How the points are linked:
ruv: u>rup, g>fal, o>nes, h>dud, c>mul, a>fiv
rig: u>zib, g>naf, o>vub, h>mol, c>taf, a>zap
zib: u>ser, g>gar, o>mib, h>gef, c>naf, a>ril
mul: u>fal, g>pef, o>fiv, h>zon, c>tiz, a>vit
vov: u>bar, g>zib, o>div, h>gar, c>rig, a>vub
dud: u>sur, g>ras, o>mul, h>vuv, c>zon, a>tiz
naf: u>gar, g>mol, o>ril, h>sor, c>ner, a>gep
lol: u>mep, g>tev, o>luv, h>zez, c>teg, a>vuv
vuv: u>dap, g>zum, o>zon, h>sig, c>gov, a>tul
teg: u>tev, g>fid, o>vuv, h>vos, c>sig, a>gov
zum: u>teg, g>sig, o>sok, h>sif, c>voz, a>ves
rad: u>pag, g>sas, o>dus, h>zap, c>ral, a>bet
nep: u>ral, g>dun, o>lar, h>div, c>tum, a>fim
gov: u>zum, g>voz, o>tul, h>mep, c>nub, a>sur
voz: u>sig, g>mep, o>ves, h>zus, c>lol, a>luv
lek: u>dus, g>bet, o>zus, h>nep, c>lar, a>zez
veb: u>nes, g>fiv, o>zib, h>vav, c>gef, a>naf
ras: u>luv, g>vuv, o>pef, h>zum, c>sok, a>tek
tul: u>sok, g>ves, o>rup, h>nub, c>sur, a>fal
dun: u>mip, g>div, o>rit, h>mib, c>pag, a>tud
pag: u>div, g>vub, o>tud, h>ril, c>sas, a>rek
dap: u>lol, g>teg, o>ras, h>fid, c>zum, a>sok
div: u>tol, g>mib, o>tum, h>rig, c>vub, a>rad
tum: u>dun, g>pag, o>fim, h>vub, c>rad, a>dus
sur: u>ves, g>luv, o>fal, h>dap, c>ras, a>pef
ser: u>non, g>veb, o>vov, h>fiv, c>gar, a>rig
nus: u>fim, g>dus, o>sif, h>rek, c>lek, a>zus
dur: u>tiz, g>rup, o>sor, h>nup, c>ruv, a>nes
fid: u>zez, g>vos, o>zum, h>nus, c>sif, a>voz
fiv: u>piv, g>vav, o>gar, h>tiz, c>vit, a>mol
ril: u>rig, g>taf, o>sas, h>ner, c>gep, a>mip
nub: u>voz, g>lol, o>sur, h>tev, c>dap, a>ras
tiz: u>pef, g>tek, o>vit, h>tul, c>rup, a>ris
rup: u>tek, g>nup, o>ris, h>sur, c>fal, a>piv
piv: u>ruv, g>mul, o>veb, h>pef, c>vav, a>gef
gef: u>fiv, g>vit, o>naf, h>dur, c>sor, a>ner
luv: u>nub, g>dap, o>dud, h>teg, c>vuv, a>zon
sig: u>fid, g>sif, o>gov, h>lep, c>mep, a>nub
taf: u>naf, g>ner, o>zap, h>non, c>bar, a>tol
ner: u>mol, g>non, o>gep, h>nes, c>ser, a>vov
mol: u>gef, g>sor, o>taf, h>ris, c>non, a>bar
vub: u>mib, g>ril, o>rad, h>taf, c>zap, a>ral
gep: u>taf, g>bar, o>mip, h>ser, c>vov, a>div
sas: u>vub, g>zap, o>rek, h>gep, c>mip, a>nep
lar: u>bet, g>rit, o>zez, h>tum, c>fim, a>vos
mep: u>sif, g>zus, o>nub, h>mir, c>tev, a>dap
zon: u>ras, g>sok, o>tiz, h>gov, c>tul, a>rup
ves: u>gov, g>nub, o>nup, h>lol, c>luv, a>dud
bet: u>rek, g>nep, o>mir, h>dun, c>rit, a>kem
zus: u>lep, g>mir, o>lol, h>lar, c>zez, a>teg
sif: u>vos, g>lep, o>voz, h>lek, c>zus, a>lol
ral: u>sas, g>mip, o>bet, h>tol, c>dun, a>rit
gar: u>veb, g>gef, o>rig, h>vit, c>mol, a>taf
vos: u>kem, g>nus, o>sig, h>dus, c>lep, a>mep
vav: u>mul, g>tiz, o>gef, h>tek, c>dur, a>sor
tek: u>zon, g>tul, o>dur, h>ves, c>nup, a>ruv
rit: u>nep, g>tum, o>kem, h>pag, c>tud, a>nus
mir: u>lek, g>lar, o>tev, h>rit, c>kem, a>fid
zez: u>mir, g>kem, o>teg, h>fim, c>vos, a>sig
bar: u>ner, g>ser, o>tol, h>veb, c>zib, a>mib
pef: u>dud, g>zon, o>vav, h>sok, c>tek, a>dur
sok: u>vuv, g>gov, o>tek, h>voz, c>ves, a>nup
lep: u>nus, g>lek, o>mep, h>bet, c>mir, a>tev
mip: u>zap, g>tol, o>nep, h>vov, c>div, a>tum
zap: u>ril, g>gep, o>ral, h>bar, c>tol, a>dun
tud: u>tum, g>rad, o>nus, h>sas, c>rek, a>lek
nup: u>tul, g>sur, o>ruv, h>luv, c>dud, a>mul
fim: u>rit, g>tud, o>vos, h>rad, c>dus, a>lep
ris: u>dur, g>ruv, o>non, h>fal, c>piv, a>veb
kem: u>lar, g>fim, o>fid, h>tud, c>nus, a>sif
fal: u>nup, g>dud, o>piv, h>ras, c>pef, a>vav
nes: u>ris, g>piv, o>ser, h>mul, c>fiv, a>gar
tev: u>zus, g>zez, o>dap, h>kem, c>fid, a>zum
tol: u>gep, g>vov, o>dun, h>zib, c>mib, a>pag
dus: u>tud, g>rek, o>lep, h>ral, c>bet, a>mir
sor: u>vit, g>ris, o>ner, h>ruv, c>nes, a>ser
mib: u>vov, g>rig, o>pag, h>naf, c>ril, a>sas
vit: u>vav, g>dur, o>mol, h>rup, c>ris, a>non
non: u>sor, g>nes, o>bar, h>piv, c>veb, a>zib
rek: u>rad, g>ral, o>lek, h>mip, c>nep, a>lar

The rows follow the links: the fewer symbols apart two points are, the more alike their rows tend to be.

Each row is also shifted at random along 7 hidden directions that mean nothing.

Some points, each with a row of numbers:
vov: [453, -4, -208, 78, -198, -2, -231, 296, 81, -79, 240, -57, -219, -200, 44, -49, -199, 638, -162, 11, -340, -545, -58, 48, -224, -270, 449, -772, 96, -50, -355, -75, 202, 375, 68, 92, -111, -41, 34, 451, -88, -177, 71, 297, -115, 314, 422, -406, 349, -229, -300, -340, -167, 200, -101, 21]
rup: [-50, -113, 148, -5, 274, -300, 151, 29, -136, 36, 4, -274, 97, -66, 84, -659, -6, -282, -144, 434, 118, 280, 225, -213, -67, 9, -42, 267, 108, 97, 229, -32, 173, -184, 324, 273, 135, 53, 230, 28, 307, 181, 242, -163, 7, -127, -224, -249, -383, 55, -452, 46, 231, 418, 337, 46]
mip: [129, -134, -489, 294, 30, 154, -323, 100, 4, -20, 15, -381, 36, 541, -109, -279, 83, 79, -339, 153, 129, 452, 197, -286, -474, 253, 203, 461, 517, 121, -16, -331, 333, -439, 160, 174, 164, 86, 58, 148, -249, 271, 194, -213, 535, 430, 141, -611, -417, -134, -77, -353, -282, 29, 7, -134]
ruv: [751, 37, 228, -38, 115, -157, 57, 68, 90, -4, -67, -28, -146, -186, 46, -367, -191, -64, 55, 373, -68, -149, 215, -130, -147, 27, 35, -124, -94, 176, 18, 138, 138, 90, 168, 210, -59, -165, 47, -55, 328, 107, 290, -185, 5, -159, -158, -129, -138, 54, -203, 66, 397, 291, 291, 177]
dus: [-942, -101, -309, -123, -15, 145, 157, -58, -107, -187, 163, -32, 514, 72, -52, 131, -45, -10, -173, -188, 138, 661, 38, -302, -167, -17, -85, 577, 491, 13, 79, -141, -89, -376, 152, 56, 499, 102, 68, 321, -136, -59, -4, 238, -38, 75, 160, 91, 192, 237, -155, -138, 43, -71, 77, -373]
tul: [-20, 95, 252, -74, 58, -310, 111, -187, -7, 311, -46, -314, -191, 70, 157, -346, 257, -261, -248, 153, 66, -95, -102, 24, 22, -35, -147, 52, -315, -148, 102, -264, -124, 16, 52, -261, -50, 45, 9, -245, 260, -188, -59, -484, 51, -245, -274, -136, -374, -119, -133, 400, -410, 2, -87, 174]
ves: [55, 144, 346, -178, 159, -323, 62, -261, 85, 356, 110, 133, -504, 51, 1, 0, 35, -380, 245, -238, 94, -567, -419, 263, 36, 283, 24, -196, -671, -197, 16, 141, -346, 323, -327, -185, -464, -99, -26, -621, 305, -6, -330, -436, -76, -206, -309, 212, -293, -24, 376, 622, -117, -108, 13, 361]
tum: [123, -7, -302, 204, -172, 265, -200, -36, 132, 70, 1, 216, -245, 417, -126, 84, -71, 37, -228, 35, 265, -77, -42, -278, -542, 490, 57, 282, 244, 106, -76, -77, 271, -90, -120, -14, -35, -48, -291, -79, -32, 67, 28, -422, 410, 172, 104, -472, -135, -21, 467, -72, 16, 152, 74, -231]
mir: [656, 99, -215, -150, -137, 579, -222, -239, -8, 144, -257, -164, -189, 350, 7, 355, -5, 183, -59, -11, 309, 92, 530, -465, -523, 172, 80, 128, 71, 270, 105, 74, -19, -217, -264, 183, -96, 10, -535, -18, -320, 135, 20, -24, 742, 122, 30, 10, 154, 383, 346, -58, 3, -584, 170, -160]
rig: [-362, -72, -213, 265, 144, -315, -90, 240, 274, -117, 193, 109, 177, 219, -301, -268, -154, -210, -229, 82, -43, 302, -228, -144, -196, 286, -212, 335, 205, -116, -230, 19, 56, -1, 293, -209, -45, -175, 370, -71, -35, -486, 66, -627, -200, -145, 51, -274, -299, -284, 28, 69, -124, 261, -161, 35]
kem: [-1008, -39, -127, -152, 73, -110, -129, -194, -124, 172, 388, 48, -406, 143, -91, 125, -62, -12, 218, -619, 211, -457, -313, 99, -126, 268, 242, -345, -291, -151, 34, 284, -315, 229, -166, 118, -425, 9, 70, -33, -93, -15, -497, 279, 156, 213, 104, 148, 211, 88, 178, 228, 47, -357, 241, 94]
pef: [1105, 26, 293, -25, -33, -206, 242, 59, -284, 171, -63, -102, -163, -191, 158, -434, 251, -119, -127, 239, -92, -319, -123, 331, 344, -266, 67, -114, -99, -143, 48, -47, 78, 77, 12, -29, -117, 240, 84, -180, 481, 200, 247, -87, -92, -80, -306, -275, -163, -144, -158, -19, -115, 454, 121, 138]
sok: [-101, 196, 192, -230, -83, -377, 201, -272, -70, 95, 144, -255, 15, -275, 282, -224, -87, 3, -52, 30, 15, -29, -47, -46, 151, -295, -17, -347, -255, -33, 280, -226, -151, 29, 181, 158, 348, 27, 52, 402, 122, -5, -216, 391, -290, 1, 28, 163, -2, 107, -687, 240, 162, -50, 122, -34]
lek: [930, 164, -187, -82, -163, 438, 442, -98, -210, -308, 9, 266, 483, 114, -219, 419, 25, -207, -52, -232, 276, 759, 107, -218, 193, 88, -583, 781, 321, 16, 53, 231, -233, -298, 137, -124, 222, 58, -124, 134, -191, -205, 76, 12, 124, -309, -130, 374, 439, 314, 281, -57, 467, -303, 164, -337]
piv: [745, 101, 161, -57, 61, -8, -154, 112, 245, 63, -183, -220, -192, -169, 14, -178, -146, 211, -21, 364, -251, -227, 354, -199, -207, -188, 49, -414, -205, 124, -152, 80, 17, 225, 69, -40, -239, -254, -74, -17, -26, -287, 151, -240, 59, -206, -12, 17, 10, -33, -178, 62, -54, -140, -73, 272]
gov: [-384, -56, 216, -334, 26, 87, -55, -255, 132, 86, -281, -197, 333, -153, 186, 118, -32, -22, 308, 105, 68, 337, 361, -175, -162, -104, 283, 181, -21, 287, 316, -95, -150, -310, -277, 273, 331, 65, -180, -265, -74, 442, -21, 354, 78, 137, -64, 505, -268, 383, -33, 100, -208, -334, 76, -31]
rad: [-265, -83, -431, 170, -214, 56, -295, 19, 108, 48, 80, -74, 109, 276, 56, -56, -82, 341, -273, 81, 156, 71, 16, -213, -419, 35, 293, -102, 400, 123, 80, -319, 367, -193, -14, 231, 229, 177, -193, 361, -292, 153, -118, 333, 190, 506, 320, -489, -165, -77, -153, -305, -332, 157, -46, -362]
gar: [-744, -233, -32, 331, 243, -201, -222, 230, 85, -130, -135, -48, 168, -44, -81, -264, -6, -96, 181, 152, -189, 205, -9, 207, 172, 71, 101, 60, 119, 59, 31, -92, 290, -120, 119, 128, 47, -58, 371, -56, -75, 281, 70, 67, -112, 215, 7, -139, -372, -236, -224, -229, -55, 264, -190, 167]
dud: [332, 120, 343, -125, 30, 125, 190, -95, -117, 25, -319, -57, -131, -211, 225, 4, 151, -158, 65, 200, -64, -69, 192, 134, 299, -125, -195, 104, -224, 58, 90, -62, 21, -35, -34, -123, 112, -45, -182, -134, 351, 263, 246, -143, -8, -235, -290, 212, 42, 128, -35, 93, 265, 71, 63, 84]
dun: [1001, 122, -262, 255, -271, 144, -129, 156, -30, 2, 102, 243, -237, 231, -152, 170, 43, 204, -123, -184, 99, -363, -216, 131, 13, 84, 29, -372, 99, -114, -127, 144, 151, 205, -89, -29, -381, 111, -157, 99, -292, -127, -156, 89, 155, 192, 148, -284, 227, -258, 338, -193, -77, -3, -63, -94]
mol: [-177, -74, -64, 253, 192, -75, -121, 244, -136, -141, -8, -230, -237, -58, -33, -445, -110, 46, -45, 212, -127, -25, 168, 4, 62, -6, 18, -196, 85, 70, -9, 24, 296, 18, 400, 210, -57, -169, 278, 341, 91, 169, 259, 27, 66, 98, 54, -378, -24, -115, -470, -301, 499, 324, 152, 190]
mib: [612, -29, -209, 201, 2, 352, -92, 235, 84, -212, -3, 42, -119, 183, -166, 231, -76, 125, -16, -9, -196, 26, 81, 24, -244, 196, 56, 272, 241, -6, -368, -46, 130, -7, 11, -185, -12, -186, 31, -44, 28, 37, 359, -434, 195, 38, 95, -221, 149, -50, 250, -291, 166, 64, -75, 25]
ras: [232, 177, 298, -214, -72, 251, 118, -265, 122, 4, -331, -105, 43, -276, 265, 246, -124, 42, 187, 233, -13, 99, 340, -124, 128, -189, -125, -32, -237, 268, 220, -156, -78, -144, -100, 51, 418, -84, -315, 62, 80, 235, 84, 179, -23, -131, -113, 466, 79, 328, -195, 150, 308, -206, 43, 13]
fid: [-754, 117, -17, -161, -62, 41, 197, -327, -154, 166, 182, 20, -363, 85, 173, 36, -92, -130, -127, -109, 380, -199, -62, -236, -157, 203, -174, 45, -223, 13, 169, -35, -38, -19, 43, 111, 120, -36, -252, 228, 236, -7, -155, -14, 152, -73, 33, -45, 145, 260, -51, 301, 501, 71, 403, -211]
zez: [-127, 179, -86, -109, -283, -120, 156, -231, -13, 37, 0, 45, 429, 12, 67, 184, 105, 15, -169, -243, 243, 345, -114, -105, 316, -261, -385, -135, -11, -135, 308, -62, -230, -78, 18, -89, 157, 245, -159, 263, -535, -481, -528, 514, -194, -65, 113, 381, 203, 43, -109, 234, -315, -496, -216, -268]
sur: [-644, 44, 291, -188, 173, -190, -61, -272, 130, 325, -173, -318, -250, 93, 113, -181, 110, -205, -131, 120, 27, -43, 205, -196, -85, -26, -277, -107, -460, -55, 124, -26, -196, 28, 32, -216, -228, -158, -100, -248, 22, -438, -200, -493, 191, -348, -167, 179, -222, 51, -48, 523, -242, -370, -70, 228]
zap: [907, -65, -189, 135, -191, 629, -301, 271, 54, -182, -221, 23, -35, 1, -96, 572, 83, 526, 205, -91, -369, -182, 211, 305, -9, -173, 438, -191, 210, 72, -330, -3, 87, 55, -378, -135, -46, -12, -176, -63, -293, 332, 257, 220, 232, 365, 172, 48, 332, -72, 365, -578, -315, -270, -372, 88]

Start, symbols taken left to right, then the point you end at.
Answers are names.
[412, 234, -79, 4, -158, -350, 331, -289, -107, 210, 331, 178, -12, 371, 3, -134, 171, -493, -338, -238, 539, 89, -629, 57, 77, 365, -377, 543, -46, -284, 194, -222, -75, -121, 50, -151, 170, 199, -1, -89, 245, -97, -225, -386, -37, -110, -191, -324, -275, -100, 150, 418, -24, 301, 129, -268]
h c g u c -> rad
[873, 196, -164, -117, -157, 132, 324, -127, -316, -109, 290, 216, -43, 128, -111, 181, 39, -94, -52, -445, 271, 31, -271, 35, 132, 145, -206, 141, 83, -176, 20, 243, -233, 1, 84, 17, -87, 115, 9, 182, -1, -143, -133, 170, 138, -107, -43, 68, 454, 140, 178, 28, 385, -124, 272, -190]
u c g -> rek
[854, 0, -285, 305, -224, 13, 1, 262, -49, -216, 54, 46, 494, 169, -190, 175, 289, 28, -102, -249, -102, 401, -304, 347, 391, -148, -40, 216, 388, -218, -145, -152, 21, -133, 33, -250, 76, 224, 274, 24, -390, -43, -29, 193, -196, 200, 99, -113, -5, -337, 102, -387, -546, -69, -435, -73]
o c o u u -> tum
[323, 252, -74, -63, -286, -134, 242, -221, -130, -13, 227, 185, 150, 28, 37, 180, 37, -79, -33, -379, 312, 36, -372, 80, 343, -63, -292, -72, -26, -180, 250, 9, -197, -43, 6, -18, 212, 239, -78, 281, -266, -176, -436, 507, -227, 5, 44, 226, 253, 16, -84, 180, 44, -155, 6, -245]
a a o h -> zum
[-3, 4, -199, 262, -51, 294, -176, -11, 167, -71, -32, 344, -177, 410, -207, 290, -181, -49, 83, -68, 231, 16, -53, -76, -231, 553, -49, 263, 122, 130, -71, 44, 267, -127, -175, 19, -49, -114, -208, -155, -119, 272, 25, -274, 284, 178, 73, -210, -86, -6, 552, -74, 278, 102, 15, -146]
g h c h o -> taf
[-371, -82, -349, 279, -8, 24, -58, 87, -86, -307, 168, 28, 253, 115, -192, 6, -97, 33, -19, -188, 93, 370, -99, -31, 115, 95, -95, 105, 339, 41, 24, -74, 141, -201, 285, 143, 225, 35, 228, 424, -339, 90, -126, 400, -47, 294, 216, -131, 79, -131, -227, -270, 278, 52, -24, -158]
a g c c u a -> ral
[262, 58, 320, -83, 145, 92, 35, -68, -127, 242, -321, -280, -437, 35, 131, -257, 200, -159, -178, 300, 28, -198, 378, -124, -88, -46, -137, 27, -281, 27, 10, 83, 34, 17, 43, -108, -391, -68, -183, -277, 340, -128, 246, -570, 396, -377, -291, -137, -57, 59, 70, 169, 46, -42, 162, 200]
o a u -> piv
[-368, -114, -167, 139, 55, 632, -287, 219, 213, -328, -376, -77, 258, 58, -257, 553, -50, 307, 117, 9, -249, 458, 571, -254, -142, -83, -73, 125, 260, 221, -299, 112, -8, -121, -34, -173, -92, -256, -156, 41, -578, -276, 164, -34, 257, -10, 237, 348, 369, 114, 254, -306, -90, -666, -345, 62]
a c o c c -> tum
[-29, 85, 280, -166, 72, 73, -145, -165, -61, 318, -198, -345, -656, -73, 291, -154, 111, 87, -49, 208, -92, -664, 228, 42, -155, -141, 224, -417, -451, 8, 59, -87, 1, 221, -152, 11, -272, -77, -262, -109, 351, 171, 65, -186, 290, -67, -95, -143, -39, 73, -77, 190, -86, -71, 121, 231]
a c g o o c -> vit
[259, 12, -131, 92, -198, 173, -44, 312, 199, -304, -166, 123, 484, -252, -141, 358, -38, 460, -36, 9, -408, 262, 130, 7, 219, -441, -98, -271, 271, -52, -325, 69, -20, 157, 85, -282, 19, -42, 33, 264, -555, -556, 7, 282, -346, -50, 322, 285, 417, -127, -45, -345, -351, -323, -513, -10]
u g c o c -> rig
[-465, -9, 172, -240, 57, -375, 14, -268, 138, 196, -40, -213, 345, -66, 133, -139, 111, -195, 74, -12, 62, 284, -82, -44, 66, -149, 37, 51, -233, -26, 282, -135, -331, -134, -120, -22, 157, 132, 43, -251, -114, -119, -377, 131, -219, -12, -137, 326, -386, 28, -194, 379, -580, -321, -178, 61]
u o c h g h -> lep
[-623, -110, -282, 86, 94, 191, -139, 244, 242, -281, -172, -92, 422, 91, -290, 147, -70, 135, -215, 60, -194, 702, 386, -422, -117, -126, -395, 200, 266, 19, -293, 81, -77, -39, 302, -288, -120, -251, 122, 176, -528, -826, 79, -225, -20, -231, 204, 188, 236, -38, -6, -108, -169, -534, -372, 22]
a u u -> ril
[371, -132, -11, 217, -99, -53, -347, 320, 377, 23, -156, 227, 95, 4, -114, 86, -19, 265, 168, 127, -308, -209, -108, 230, -3, -45, 317, -387, 82, 3, -233, 9, 225, 227, -310, -92, -226, 37, -5, -318, -273, -28, 8, -23, -221, 230, 171, -105, -175, -350, 276, -232, -663, 115, -438, 127]
g o o g u a -> vub
[235, -70, -97, -119, -149, 453, 57, -19, -64, -77, -45, 272, 306, 98, -122, 636, 155, 106, 182, -290, 11, 184, -62, 97, 33, 21, 150, 393, 194, -34, -131, 83, -178, -114, -424, -181, 43, 136, -199, -293, -149, 165, -4, 130, 73, 41, 33, 328, 237, 156, 595, -150, -299, -295, -146, -212]
o c u c g o -> mir
